Below is a small trained network, with its code and all its weights. Each question gives an input and a class and asks what happens when units are switched off, that is, made to give their printed mean instead of their output.

import numpy as np


def w(rows, s, z=0):
    codes = np.array(rows[::2]) - 128.0
    scale = np.full(codes.shape[1], s)
    scale[-1] = z or s
    return codes * scale


def norm(h):
    return h / np.sqrt((h * h).mean(-1, keepdims=True) + 1e-5)


def f(y):
    return y / 2 * (1 + np.tanh(0.7978845608 * (y + 0.044715 * y**3)))


def log_softmax(a):
    a = a - a.max(-1, keepdims=True)
    return a - np.log(np.exp(a).sum(-1, keepdims=True))


def net(x, mask):
    res = np.array(x, float).reshape(1, 8) / 4 @ E
    u = 0
    for l in range(2):
        y = f(norm(res) @ A[l][:, :-1].T + A[l][:, -1])
        res = res + np.where(mask[u : u + 12], y, B[l][:, -1]) @ B[l][:, :-1]
        u += 12
    return log_softmax(norm(res)[-1] @ U[:, :-1].T + U[:, -1])


A, B = {}, {}
E = w([
[128,80,234,240,92,123,178,125],'x0',
[88,143,140,139,159,97,131,97],'x1',
[81,85,127,73,155,77,198,55],'x2',
[114,121,124,130,146,128,131,110],'x3',
[192,54,192,128,213,11,119,157],'x4',
[145,118,120,129,114,145,124,139],'x5',
[49,105,198,26,96,140,2,142],'x6',
[184,93,114,107,97,174,133,147],'x7',
],0.0034)
A[0] = w([
[91,140,141,127,140,82,76,80,182],'L0N1',
[146,136,94,132,85,156,71,221,172],'L0N2',
[160,141,218,102,165,4,169,154,249],'L0N3',
[174,149,146,194,124,152,94,162,89],'L0N4',
[94,114,181,73,101,155,77,124,187],'L0N5',
[110,69,133,124,183,82,141,207,25],'L0N6',
[136,97,168,198,73,118,146,81,40],'L0N7',
[112,120,222,253,85,128,150,51,31],'L0N8',
[230,75,154,68,96,193,141,157,222],'L0N9',
[172,69,43,153,119,94,208,67,160],'L0N10',
[93,147,171,67,125,119,236,117,139],'L0N11',
[82,86,147,172,107,127,162,155,58],'L0N12',
],0.0049,0.0016)
B[0] = w([
[138,118,113,208,191,161,220,129,167],'L0N1',
[83,72,182,206,221,75,179,39,202],'L0N2',
[129,116,54,121,128,249,133,113,253],'L0N3',
[117,174,152,68,192,187,90,143,163],'L0N4',
[150,110,127,139,125,143,208,182,200],'L0N5',
[168,67,111,121,49,160,87,87,140],'L0N6',
[155,121,61,109,75,30,90,166,148],'L0N7',
[83,107,93,136,119,94,124,145,202],'L0N8',
[12,143,70,151,194,113,151,140,204],'L0N9',
[116,186,181,104,129,145,125,183,218],'L0N10',
[188,145,221,125,128,254,160,162,162],'L0N11',
[25,50,133,115,70,155,110,142,129],'L0N12',
],0.0045,0.0031)
A[1] = w([
[132,145,161,175,16,144,128,147,215],'L1N1',
[125,49,205,193,107,122,163,163,55],'L1N2',
[255,51,115,121,147,15,91,110,246],'L1N3',
[234,52,181,111,179,106,99,139,137],'L1N4',
[68,95,130,69,116,121,214,191,208],'L1N5',
[146,175,151,239,195,144,22,176,72],'L1N6',
[60,129,191,66,83,163,42,109,127],'L1N7',
[134,205,54,70,148,102,82,118,155],'L1N8',
[63,47,227,51,132,119,37,113,114],'L1N9',
[149,160,42,212,167,55,201,133,44],'L1N10',
[123,199,54,25,199,107,119,140,196],'L1N11',
[155,104,137,153,114,109,157,188,35],'L1N12',
],0.0052,0.0012)
B[1] = w([
[144,70,75,51,121,118,81,88,172],'L1N1',
[111,100,101,113,118,74,96,112,185],'L1N2',
[74,166,96,145,27,132,176,75,154],'L1N3',
[106,162,83,128,110,194,136,68,164],'L1N4',
[137,136,156,162,253,151,64,124,222],'L1N5',
[92,106,189,76,164,163,138,77,229],'L1N6',
[215,203,111,164,115,80,202,118,173],'L1N7',
[113,60,143,164,89,88,112,92,183],'L1N8',
[198,208,97,133,119,101,164,203,196],'L1N9',
[148,169,155,96,144,84,119,198,218],'L1N10',
[113,57,156,159,101,99,106,169,253],'L1N11',
[133,156,97,82,144,123,100,189,127],'L1N12',
],0.0062,0.0034)
U = w([
[254,233,136,134,138,98,179,210,138],'0',
[96,101,141,146,164,169,150,157,253],'1',
[119,25,116,131,76,72,101,135,79],'2',
[151,170,72,130,33,221,180,14,103],'3',
[149,118,218,107,198,218,135,91,106],'4',
[124,126,137,146,181,157,135,142,101],'5',
[141,100,174,140,144,181,152,154,64],'6',
],0.0067,0.0024)

Each question gives the input, the list of numbers given to net, and the class t.
The units are the neurons (one row each of A and B). Each row of codes is followed by its name. A weight is (code - 128) times the scale printed after its matrix; where a second scale follows, it is the last column's (A, B and U).
mask holds one flag per neuron, layer by layer. A switched-off neuron (its flag False) gives its mean, the last column of its row in B, instead of its output. The means were averaged over made-up inputs and are rounded, as every weight is.
A unit's drop is (log p(t) with every unit on - log p(t) with that unit switched off) / (log p(t) with every unit on - log p(t) with every unit switched off).
The circuit of an input: a set's keep is (log p(t) with only the set's units on - log p(t) with every unit switched off) / (log p(t) with every unit on - log p(t) with every unit switched off). Starting from the 12 units with the biggest drops (on a tie, the unit counted first), units are removed one at a time, each time the one whose removal leaves the highest keep (on an exact tie, the one counted first), for as long as the keep stays at least 0.8.
units of the circuit, in order: the units of the circuit, biggest drop first
unit that matters most: the unit with the biggest drop
top k neurons in layer l: the k neurons of layer l with the biggest drops, biggest first
input [-7,-3,6,-4,8,-1,-4,2], class 3: top 3 neurons in layer 1 -> [L1N3; L1N4; L1N2]
input [1,4,-6,0,2,-2,0,3], class 4: unit that matters most -> L1N6
input [-4,6,1,0,-7,3,8,8], class 0: units of the circuit, in order -> [L1N7; L0N3; L1N9]
input [8,-5,1,-8,-7,-7,3,3], class 2: units of the circuit, in order -> [L1N1; L0N3; L0N7]
input [-1,2,-6,3,4,-6,-5,4], class 4: units of the circuit, in order -> [L1N6; L0N4; L0N5]
input [7,-4,4,1,-6,7,3,0], class 2: top 2 neurons in layer 0 -> [L0N3; L0N7]
input [-8,6,-2,2,1,-6,3,-1], class 2: units of the circuit, in order -> [L1N8; L1N11]
input [-8,4,1,7,3,6,6,4], class 2: units of the circuit, in order -> [L1N11; L1N8]
input [8,3,3,-7,5,-3,-6,5], class 2: top 2 neurons in layer 1 -> [L1N2; L1N9]
input [4,4,-2,-5,-7,-4,5,-4], class 3: top 3 neurons in layer 0 -> [L0N9; L0N10; L0N1]
input [4,2,-1,-7,8,4,-5,1], class 3: units of the circuit, in order -> [L1N3; L1N4; L0N6]
input [3,-1,7,-5,-4,-4,7,6], class 0: top 3 neurons in layer 1 -> [L1N9; L1N7; L1N6]
input [-8,7,0,6,-5,-7,1,2], class 2: top 2 neurons in layer 1 -> [L1N11; L1N8]
input [-8,-8,-7,2,-2,1,-4,-5], class 2: unit that matters most -> L1N8
input [2,5,-8,6,-3,-2,-7,1], class 4: units of the circuit, in order -> [L1N6; L0N4]
input [4,4,-7,-4,-5,-6,0,1], class 4: top 3 neurons in layer 0 -> [L0N4; L0N2; L0N3]
input [7,-5,4,-4,0,-5,-8,2], class 0: units of the circuit, in order -> [L1N10; L0N7]
input [-2,2,0,1,7,2,6,5], class 3: top 3 neurons in layer 1 -> [L1N4; L1N3; L1N10]
input [7,0,4,5,-3,-6,-2,-3], class 2: top 2 neurons in layer 0 -> [L0N7; L0N9]
input [-8,7,2,-2,5,-3,1,-1], class 2: unit that matters most -> L1N11
input [4,2,6,-6,2,3,6,-5], class 0: top 2 neurons in layer 0 -> [L0N2; L0N9]
